Here is a tiny trained network, its code and every weight. The questions are about switching its units off for an input and a class, where a switched-off unit gives its printed mean instead of its output.

import numpy as np


def w(rows, s, z=0):
    codes = np.array(rows[::2]) - 128.0
    scale = np.full(codes.shape[1], s)
    scale[-1] = z or s
    return codes * scale


def norm(h):
    return h / np.sqrt((h * h).mean(-1, keepdims=True) + 1e-5)


def f(y):
    return y / 2 * (1 + np.tanh(0.7978845608 * (y + 0.044715 * y**3)))


def log_softmax(a):
    a = a - a.max(-1, keepdims=True)
    return a - np.log(np.exp(a).sum(-1, keepdims=True))


def net(x, mask):
    res = np.array(x, float).reshape(1, 3) / 4 @ E
    u = 0
    for l in range(2):
        y = f(norm(res) @ A[l][:, :-1].T + A[l][:, -1])
        res = res + np.where(mask[u : u + 11], y, B[l][:, -1]) @ B[l][:, :-1]
        u += 11
    return log_softmax(norm(res)[-1] @ U[:, :-1].T + U[:, -1])


A, B = {}, {}
E = w([
[138,160,106,176,192,45,162,131,102],'x0',
[93,110,168,141,227,117,39,32,3],'x1',
[43,96,181,100,129,50,131,71,205],'x2',
],0.0019)
A[0] = w([
[143,103,77,78,46,177,190,215,236,190],'L0N1',
[91,131,186,152,167,143,105,66,116,99],'L0N2',
[78,99,171,135,202,167,24,32,13,252],'L0N3',
[140,109,92,124,110,146,127,149,51,80],'L0N4',
[168,134,51,177,79,172,186,240,160,119],'L0N5',
[98,80,149,96,70,60,129,113,215,109],'L0N6',
[42,61,221,68,98,113,139,83,195,56],'L0N7',
[231,233,100,198,189,69,157,168,79,81],'L0N8',
[149,187,53,191,91,46,228,180,169,104],'L0N9',
[214,71,81,75,153,254,99,205,92,160],'L0N10',
[91,219,125,139,172,13,202,94,157,74],'L0N11',
],0.004,0.0023)
B[0] = w([
[87,106,124,128,136,30,124,149,59,230],'L0N1',
[83,133,134,98,197,124,157,174,142,150],'L0N2',
[121,138,135,142,74,113,77,156,191,255],'L0N3',
[145,119,76,157,115,82,134,108,118,133],'L0N4',
[134,163,177,58,175,171,108,164,142,199],'L0N5',
[162,149,74,157,94,107,119,87,180,161],'L0N6',
[118,218,188,97,107,180,149,110,93,166],'L0N7',
[149,202,215,81,125,136,160,120,78,177],'L0N8',
[177,163,108,154,157,252,126,54,129,186],'L0N9',
[89,52,68,153,153,104,108,96,188,187],'L0N10',
[103,51,107,166,186,80,150,180,159,162],'L0N11',
],0.0044,0.0066)
A[1] = w([
[119,73,97,232,89,224,94,36,170,49],'L1N1',
[185,202,176,163,141,116,101,201,41,4],'L1N2',
[140,131,108,254,188,153,38,120,153,170],'L1N3',
[110,148,151,161,108,101,115,84,212,92],'L1N4',
[130,180,136,149,119,107,95,175,181,123],'L1N5',
[74,117,184,171,191,129,76,92,90,147],'L1N6',
[75,74,121,158,82,104,41,194,106,115],'L1N7',
[210,194,160,190,80,120,102,196,89,78],'L1N8',
[166,115,31,169,166,174,229,58,174,101],'L1N9',
[94,162,144,142,103,89,228,42,57,183],'L1N10',
[116,22,10,92,155,121,44,176,119,99],'L1N11',
],0.0051,0.0031)
B[1] = w([
[186,166,122,150,16,112,112,30,255,137],'L1N1',
[179,69,163,192,26,127,193,28,99,176],'L1N2',
[135,124,80,94,61,39,185,112,167,234],'L1N3',
[214,89,136,165,141,189,131,97,83,193],'L1N4',
[100,77,106,126,110,115,136,88,92,207],'L1N5',
[102,91,138,144,116,200,186,189,157,192],'L1N6',
[180,193,113,100,182,165,190,97,98,252],'L1N7',
[52,53,227,155,80,121,153,70,56,161],'L1N8',
[200,206,119,36,236,125,43,23,212,157],'L1N9',
[114,137,41,65,116,82,84,222,91,167],'L1N10',
[150,68,122,218,149,203,67,183,65,240],'L1N11',
],0.0046,0.0035)
U = w([
[141,45,32,197,199,203,45,218,35,242],'0',
[213,51,19,241,23,169,17,50,225,122],'1',
[231,227,209,56,215,220,209,40,27,2],'2',
[105,51,216,228,27,48,223,33,26,102],'3',
[37,231,40,3,54,29,72,201,64,113],'4',
[23,209,218,65,28,213,37,62,237,107],'5',
[208,213,27,61,253,42,76,18,254,41],'6',
[21,43,167,216,217,18,207,166,213,167],'7',
],0.0071,0.0021)

Each question gives the input, the list of numbers given to net, and the class t.
The units are the neurons (one row each of A and B). Each row of codes is followed by its name. A weight is (code - 128) times the scale printed after its matrix; where a second scale follows, it is the last column's (A, B and U).
mask holds one flag per neuron, layer by layer. A switched-off neuron (its flag False) gives its mean, the last column of its row in B, instead of its output. The means were averaged over made-up inputs and are rounded, as every weight is.
A unit's drop is (log p(t) with every unit on - log p(t) with that unit switched off) / (log p(t) with every unit on - log p(t) with every unit switched off).
The circuit of an input: a set's keep is (log p(t) with only the set's units on - log p(t) with every unit switched off) / (log p(t) with every unit on - log p(t) with every unit switched off). Starting from the 12 units with the biggest drops (on a tie, the unit counted first), units are removed one at a time, each time the one whose removal leaves the highest keep (on an exact tie, the one counted first), for as long as the keep stays at least 0.8.
circuit, biggest first: the units of the circuit, biggest drop first
top k neurons: the k neurons with the biggest drops, biggest first
top k neurons in layer l: the k neurons of layer l with the biggest drops, biggest first
input [4,0,-4], class 2: circuit, biggest first -> L0N8
input [-6,-8,1], class 4: top 2 neurons -> L0N1, L0N11
input [-1,-6,-3], class 0: top 2 neurons -> L0N1, L0N10
input [7,1,-1], class 3: top 3 neurons -> L0N8, L1N2, L0N10
input [6,-6,2], class 6: circuit, biggest first -> L0N9, L1N9
input [1,-8,1], class 6: top 3 neurons -> L0N3, L0N8, L0N6
input [-3,-2,7], class 4: top 3 neurons -> L1N10, L0N7, L0N3
input [5,-7,-1], class 2: top 3 neurons -> L0N9, L0N5, L0N3
input [1,5,3], class 7: top 2 neurons in layer 0 -> L0N2, L0N9
input [7,-8,0], class 2: top 3 neurons in layer 0 -> L0N9, L0N5, L0N10
input [7,-6,-1], class 2: top 2 neurons -> L0N9, L0N8
input [-3,6,5], class 5: top 2 neurons -> L0N3, L0N1
input [0,6,-8], class 1: top 2 neurons in layer 0 -> L0N10, L0N1
input [-4,0,8], class 4: top neuron -> L0N7
input [-2,-8,0], class 0: top 4 neurons -> L0N8, L0N1, L0N7, L1N3
input [5,-6,-3], class 2: top 2 neurons -> L0N9, L0N3
input [1,-3,5], class 6: top 4 neurons in layer 0 -> L0N6, L0N8, L0N9, L0N3
input [8,-4,0], class 2: top 4 neurons -> L0N8, L0N9, L0N10, L0N5
input [0,4,-6], class 1: top 2 neurons -> L0N10, L0N1
input [-8,-7,1], class 4: circuit, biggest first -> L0N1
input [-4,6,-1], class 1: top 2 neurons in layer 0 -> L0N1, L0N3
input [-1,1,2], class 5: top 2 neurons in layer 0 -> L0N7, L0N1
input [-1,8,4], class 5: top 4 neurons in layer 0 -> L0N3, L0N1, L0N10, L0N11
input [1,6,4], class 7: top 3 neurons in layer 0 -> L0N2, L0N9, L0N8
input [1,-2,-3], class 2: top 3 neurons in layer 0 -> L0N5, L0N8, L0N3
